Below are the code and all the weights of a small trained network. Each question names an input and a class and asks about switching units off, where a switched-off unit gives its printed mean instead of its output.

import numpy as np


def w(rows, s, z=0):
    codes = np.array(rows[::2]) - 128.0
    scale = np.full(codes.shape[1], s)
    scale[-1] = z or s
    return codes * scale


def f(y):
    return np.maximum(y, 0)


def log_softmax(a):
    a = a - a.max(-1, keepdims=True)
    return a - np.log(np.exp(a).sum(-1, keepdims=True))


def net(x, mask):
    res = np.array(x, float).reshape(1, 8) / 4 @ E
    y = f(res @ A[0][:, :-1].T + A[0][:, -1])
    res = res + np.where(mask, y, B[0][:, -1]) @ B[0][:, :-1]
    return log_softmax(res[-1] @ U[:, :-1].T + U[:, -1])


A, B = {}, {}
E = w([
[222,77,189],'x0',
[230,255,138],'x1',
[131,126,127],'x2',
[90,154,239],'x3',
[127,128,129],'x4',
[127,128,128],'x5',
[129,130,124],'x6',
[128,128,127],'x7',
],0.0093)
A[0] = w([
[63,144,112,149],'N1',
[147,186,156,113],'N2',
[137,162,147,83],'N3',
[86,165,198,101],'N4',
[78,156,217,118],'N5',
[54,48,186,46],'N6',
[148,193,116,52],'N7',
[189,138,53,121],'N8',
[204,95,213,105],'N9',
[134,193,160,106],'N10',
[229,50,113,124],'N11',
[95,161,48,129],'N12',
[114,175,186,80],'N13',
[173,185,156,59],'N14',
[216,196,116,52],'N15',
[145,175,148,126],'N16',
[90,172,165,109],'N17',
[101,158,84,81],'N18',
[189,183,165,106],'N19',
[83,119,192,108],'N20',
[183,38,181,61],'N21',
[61,213,58,63],'N22',
[87,77,107,200],'N23',
[121,247,150,141],'N24',
[221,85,166,69],'N25',
[201,243,119,71],'N26',
[122,169,224,59],'N27',
[95,52,157,1],'N28',
[153,190,155,86],'N29',
[212,166,138,74],'N30',
[148,110,112,97],'N31',
[90,138,252,100],'N32',
[144,107,55,205],'N33',
[146,169,100,99],'N34',
[54,55,105,167],'N35',
[135,230,179,111],'N36',
[37,231,101,77],'N37',
],0.011,0.0049)
B[0] = w([
[131,132,165,185],'N1',
[94,59,128,194],'N2',
[125,92,124,157],'N3',
[173,193,60,193],'N4',
[204,218,47,209],'N5',
[107,17,148,206],'N6',
[117,77,135,175],'N7',
[172,164,28,190],'N8',
[66,218,176,207],'N9',
[110,99,129,194],'N10',
[59,253,148,203],'N11',
[127,205,196,188],'N12',
[164,191,91,181],'N13',
[57,76,91,192],'N14',
[127,35,121,219],'N15',
[104,64,157,184],'N16',
[164,205,100,177],'N17',
[111,148,180,157],'N18',
[115,86,141,216],'N19',
[210,141,62,179],'N20',
[69,175,158,185],'N21',
[53,187,183,203],'N22',
[126,108,96,206],'N23',
[131,33,104,245],'N24',
[41,244,233,189],'N25',
[78,19,113,254],'N26',
[211,220,73,197],'N27',
[82,30,88,168],'N28',
[55,40,114,192],'N29',
[89,102,103,204],'N30',
[124,140,91,140],'N31',
[155,159,49,220],'N32',
[171,216,70,198],'N33',
[127,108,136,165],'N34',
[179,70,143,231],'N35',
[113,87,105,235],'N36',
[25,189,201,217],'N37',
],0.0058,0.009)
U = w([
[98,14,107,68],'0',
[142,137,115,252],'1',
[56,200,204,80],'2',
[212,175,2,81],'3',
],0.0086,0.011)

Each question gives the input, the list of numbers given to net, and the class t.
The units are the neurons (one row each of A and B). Each row of codes is followed by its name. A weight is (code - 128) times the scale printed after its matrix; where a second scale follows, it is the last column's (A, B and U).
mask holds one flag per neuron, in row order. A switched-off neuron (its flag False) gives its mean, the last column of its row in B, instead of its output. The means were averaged over made-up inputs and are rounded, as every weight is.
A unit's drop is (log p(t) with every unit on - log p(t) with that unit switched off) / (log p(t) with every unit on - log p(t) with every unit switched off).
The circuit of an input: a set's keep is (log p(t) with only the set's units on - log p(t) with every unit switched off) / (log p(t) with every unit on - log p(t) with every unit switched off). Starting from the 12 units with the biggest drops (on a tie, the unit counted first), units are removed one at a time, each time the one whose removal leaves the highest keep (on an exact tie, the one counted first), for as long as the keep stays at least 0.8.
circuit, biggest first: the units of the circuit, biggest drop first
unit that matters most: the unit with the biggest drop
top k neurons: the k neurons with the biggest drops, biggest first
drop when u is switched off: that unit's drop, to one decimal
input [8,6,5,5,-8,7,-1,-5], class 2: circuit, biggest first -> N25
input [-6,4,-1,-1,-1,7,-4,4], class 2: top 3 neurons -> N37, N22, N12
input [-7,7,-2,-5,7,6,-8,4], class 0: circuit, biggest first -> N26, N24, N15
input [-3,6,-4,-6,-2,1,6,-6], class 0: circuit, biggest first -> N26, N15, N5
input [-5,6,-5,7,4,-6,3,-7], class 3: top 3 neurons -> N27, N5, N4
input [6,4,4,8,-5,3,-5,7], class 3: circuit, biggest first -> N27, N32
input [6,7,-3,-5,-5,-2,-4,-7], class 0: circuit, biggest first -> N26, N15
input [-6,-4,0,7,-1,-5,1,-4], class 3: top 2 neurons -> N5, N20
input [7,5,-1,1,-3,-5,5,3], class 2: top 3 neurons -> N25, N9, N11
input [2,4,1,6,3,-4,7,-1], class 3: top 3 neurons -> N27, N5, N32
input [7,8,-6,4,8,5,2,1], class 0: top 2 neurons -> N26, N15
input [-5,-1,-2,-5,2,7,2,-4], class 2: top 2 neurons -> N22, N12
input [5,-5,5,6,0,6,-2,-6], class 3: drop when N27 is switched off -> 0.1
input [2,3,-1,5,-8,4,-6,1], class 3: drop when N32 is switched off -> 0.2
input [6,8,1,7,-6,1,-3,-5], class 0: unit that matters most -> N26
input [5,-3,-3,2,1,7,-8,8], class 2: drop when N21 is switched off -> 0.2
input [8,-1,-3,5,6,2,5,1], class 2: drop when N25 is switched off -> 0.2
